[[121 124 135 116 132 118 118]
 [129 119 144 130 129 103 130]
 [118 139 128 133 130 142 127]] 144

[105 128 142 141 144 103] 144

[[137 113 142 116 109 126]
 [148 117 117 142 127 141]
 [123 112 126 113 152 124]] 152

[[106 128 133 149]
 [104 129 133 147]
 [125 121 135 142]] 149

[[147 121 144 118]
 [113 139 114 106]
 [155 128 108 122]] 155

[[114 122 134 121 152]
 [107 153 105 136 123]] 153
---
Q:
[[134 137 121 151 122 123]
 [131 130 133 121 133 133]
 [114 114 116 134 114 116]]
A: 133

Q:
[[135 121 118 120 134 150]
 [121 130 141 146 136 121]]
A: 121

Q:
[[128 153 113 124 129 130 133]
 [133 126 137 131 139 127 123]
 [137 143 149 133 153 110 113]]
A: 123

Q:
[[126 123 153 116 122]
 [127 129 126 128 128]
 [116 115 145 143 116]]
A: 128

Q:
[[149 124 135 145 114 128 128]
 [152 120 124 150 122 121 123]]
A: 123

Q:
[[113 110 141 155 121 127 142]
 [130 139 132 133 147 148 122]
 [146 138 149 128 122 144 106]]
A: 122

Q:
[[117 149 117 157 104 156]
 [123 146 101 123 145 123]
 [134 150 124 104 115 106]]
A: 123

Q:
[[122 149 149 121]
 [134 131 128 136]
 [136 129 134 136]]
A: 136
---
150,125,135,158,148
107,142,125,107,129
| 150

138,119,144,151,125,126 | 144

130,134,121,152,132,127 | 134

149,113,151,153,152,115,128 | 152

107,110,117,151,131
121,119,109,146,138
145,136,142,149,110
| 149

153,107,130,128 | 130

114,138,119,117,154,129,131 | 138

111,118,112,140,150,121 | 140
---
[131 143 123 129 122 126 151] | 151
[ 99 138 136 120 126 110 119] | 119
[145 139 117 149 137 141] | 141
[106 123 124 108] | 108
[111 129 126 140 112 152 117] | 117
[154 125 130 127 148 119] | 119
[110 128 149 123 133 103] | 103
[153 118 137 121 156] | 156
[126 114 107 113 128 123 140] | 140
---
[[129 151 118 157]
 [133 157 136 127]
 [133 115 125 133]] Out: 115

[[151 124 116 149 136]
 [116 132 121 122 130]
 [135 129 130 130 129]] Out: 130

[[126 125 126 106 114 110]
 [138 122 106 132 109 124]
 [124 111 151 114 128 131]] Out: 114

[[137 146 134 121 149]
 [127 126 128 143 117]
 [110 135 119 146 136]] Out: 119

[[112 108 100 118 112 110 142]
 [125 141 139 154 147 113 146]
 [156 108 132 121 144 140 131]] Out: 144

[[134 107 144 121]
 [131 118 107 141]
 [140 144 145 132]] Out: 144

[[121 134 139 148 130 111 122]
 [133 135 157 152 147 109 135]
 [140 128 104 103 111 131 115]] Out: 111

[[138  99 133 122]
 [122 142 125 130]
 [138 121 136 130]] Out: 121
---
[[131 126 147 128 132 148 133]
 [131 125 147 127 132 148 133]
 [134 141 111 135 130 105 121]] gives 133

[[146 121 125 111]
 [155 124 137 126]
 [104 116 114 120]] gives 111

[[108 104 113 147]
 [138 110 117 110]
 [153 155 135 104]] gives 147

[[130 137 117 146]
 [106 109 152 141]
 [122 142 124 145]] gives 146

[[141 113 120 111]
 [117 136 129 119]
 [129 127 101 142]] gives 111

[[134 151 131 128 138 119 137]
 [134 150 129 129 138 120 137]
 [133 151 129 128 140 120 136]] gives 137

[[111 114 148 144]
 [140 154 123 120]
 [146 147 107 120]] gives 144

[[122 135 153 157 127 152]
 [121 138 150 156 126 151]
 [121 138 151 155 124 153]] gives 152

[[127 112 121 134]
 [119 138 145 133]
 [135 105 108 117]] gives 134

[[137 103 113 129]
 [143 152 104 121]
 [152 130 111 117]] gives 129
---
[[117 133 133 124 129 135 126 120 150 123]
 [143 126 129 132 140 125 125 134 112 125]
 [113 132 128 124 121 132 131 119 150 132]
 [123 127 116 129 112 122 135 130 115 143]
 [134 131 138 127 144 134 123 126 140 115]
 [123 129 119 128 115 124 134 128 122 140]
 [117 132 133 124 127 134 126 122 143 125]
 [141 128 137 129 145 131 122 131 123 115]
 [143 125 129 131 137 124 124 136 104 127]
 [139 128 139 127 144 132 120 130 124 114]
 [143 126 128 132 140 125 126 133 113 125]
 [117 133 133 124 128 135 126 120 148 124]] Out: 114

[[126 123 139 132 130 124 124]
 [119 126 135 124 133 126 121]
 [112 117 128 123 121 130 128]
 [110 117 133 126 136 131 128]
 [113 113 134 124 124 132 143]
 [130 144 112 141 124 135 128]
 [130 124 132 124 113 129 141]
 [116 134 112 124 116 137 134]
 [131 145 106 143 113 138 133]] Out: 141

[[116 135 138 128 123 134 133 130 131 128 130 128]
 [122 122 136 119 113 124 128 138 124 129 139 138]
 [133 131 129 125 133 126 124 130 127 127 126 129]
 [125 125 132 126 125 124 128 131 129 126 129 133]
 [119 131 129 114 126 139 149 131 138 142 141 126]
 [122 129 125 135 135 128 129 115 131 131 124 127]
 [131 135 122 129 140 130 125 119 125 134 127 123]
 [135 143 139 135 123 128 138 123 138 132 108 142]
 [122 137 137 127 124 133 138 128 136 132 127 131]] Out: 123

[[139 129 133 129 127 141 117 120 136 118 132 127 132]
 [143 124 135 125 127 137 126 131 136 117 133 125 140]
 [142 142 119 123 123 151 121 120 146 120 144 130 131]
 [133 139 146 128 131 122 126 137 119 134 109 113 130]
 [131 147 139 134 131 140 107 108 128 132 120 123 121]
 [134 131 149 129 131 120 126 136 119 132 109 115 134]
 [131 146 142 128 131 125 126 137 119 133 110 111 123]
 [136 132 132 130 127 140 115 116 135 123 131 128 129]
 [125 120 136 136 129 129 110 103 129 131 126 136 130]
 [142 126 134 128 127 140 121 125 137 116 132 126 136]
 [136 145 138 134 130 146 106 112 132 120 122 121 120]] Out: 130

[[110 121 131 146 137 123 134 143]
 [123 125 126 134 131 122 132 132]
 [131 134 101 119 118 112 142 112]
 [144 130 120 127 140 109 138 123]
 [135 120 151 144 155 124 125 146]
 [124 133 101 121 114 115 141 114]
 [111 120 142 144 136 134 125 146]
 [113 121 125 146 140 113 140 141]] Out: 114
---
[155 147 113 147 129] out 155, 129

[114 106 134 124] out 114, 124

[107 127 122 121 115 127] out 107, 127

[151 137 123 144 109 106 138] out 151, 138

[[134 133 112 122 118 124]
 [113 123 151 118 139 102]] out 134, 102

[[116 122 136 155 114]
 [145 144 124 128 113]
 [134 155 123 136 118]] out 116, 118

[[136  99 144 138 135 112]
 [123 140 125 147 120 102]
 [128 158 126 108 126 115]] out 136, 115

[[128 129 139 152 140 129]
 [152 139 129 128 128 128]
 [128 128 129 134 149 146]] out 128, 146

[[129 130 138 130]
 [132 132 156 139]
 [130 131 149 135]] out 129, 135

[132 116 127 111 132 151 129] out 132, 129
---
[[112 121 140 119 145 105]
 [108 144 149 111 124  99]
 [117 124 149 128 143 120]
 [126 149 132 125 113 129]
 [134 146 128 131 114 140]] ans = 129

[[149 119 118 149 127 119 121 150]
 [121 141 135 122 139 138 138 123]
 [116 145 134 118 147 139 140 122]
 [119 144 132 120 147 138 138 125]
 [122 140 134 123 139 137 137 124]
 [126 137 129 127 141 133 134 131]] ans = 124

[[129 125 125 107 124 130 121 133 128 126 150]
 [127 129 129 117 127 124 137 127 115 127 130]
 [124 130 127 118 126 119 133 125 111 128 140]
 [126 128 124 118 134 139 127 134 135 125 128]
 [126 131 132 111 132 137 129 135 132 125 135]
 [123 125 127 116 123 125 138 127 115 127 129]
 [127 127 122 113 134 139 127 135 135 125 134]] ans = 129

[[132 108 136 148 134 135]
 [129 105 139 151 130 132]
 [131 156 114 100 129 127]
 [122 108 142 148 123 125]
 [130 157 114 100 128 126]
 [130 155 114 101 127 126]
 [153 127 114 128 155 153]] ans = 126

[[146 140 150 127 101 132 106 129 135 140 133 127 121 143 129 150]
 [149 142 150 129 105 134 102 120 131 145 143 133 118 135 124 150]
 [142 133 146 123 106 145 115 124 120 128 135 138 131 145 126 146]
 [140 142 140 136 112 136 100 117 126 141 142 138 128 142 121 140]
 [137 138 137 132 110 140 109 124 123 130 134 139 135 148 122 137]] ans = 140

[[132 108 132 121 139 112 130]
 [152 111 138 115 122 137 134]
 [139 127 129 127 122 139 128]
 [144 125 135 120 117 142 133]
 [108 129 132 125 135 110 134]] ans = 133

[[138 116 118 119 133 138 110 125 130 124 121 134 124 124]
 [139 128 138 127 145 145 134 134 136 125 131 140 130 118]
 [106 128 124 131 122 126 123 125 123 120 141 121 129 112]
 [144 120 122 120 136 140 118 125 122 132 119 142 133 106]
 [111 128 125 115 131 121 130 132 122 142 125 130 118 130]
 [124 134 122 125 132 118 128 118 137 134 129 116 125 131]
 [120 153 153 138 139 138 122 118 153 110 131 129 123 133]
 [105 137 124 119 146 127 116 121 137 132 114 131 143 134]
 [128 127  99 132 145 123 125 139 135 131 136 105 111 123]] ans = 134
---
[155 149 153 152 151 143 147] -> 149
[153 150 157 146 148 148] -> 150
[103  99 111 102 113 105 154] -> 99
[124 133 114 157 139 130] -> 133
[146 129 120 105 110] -> 129
[144 122 155 135 113 153] -> 122
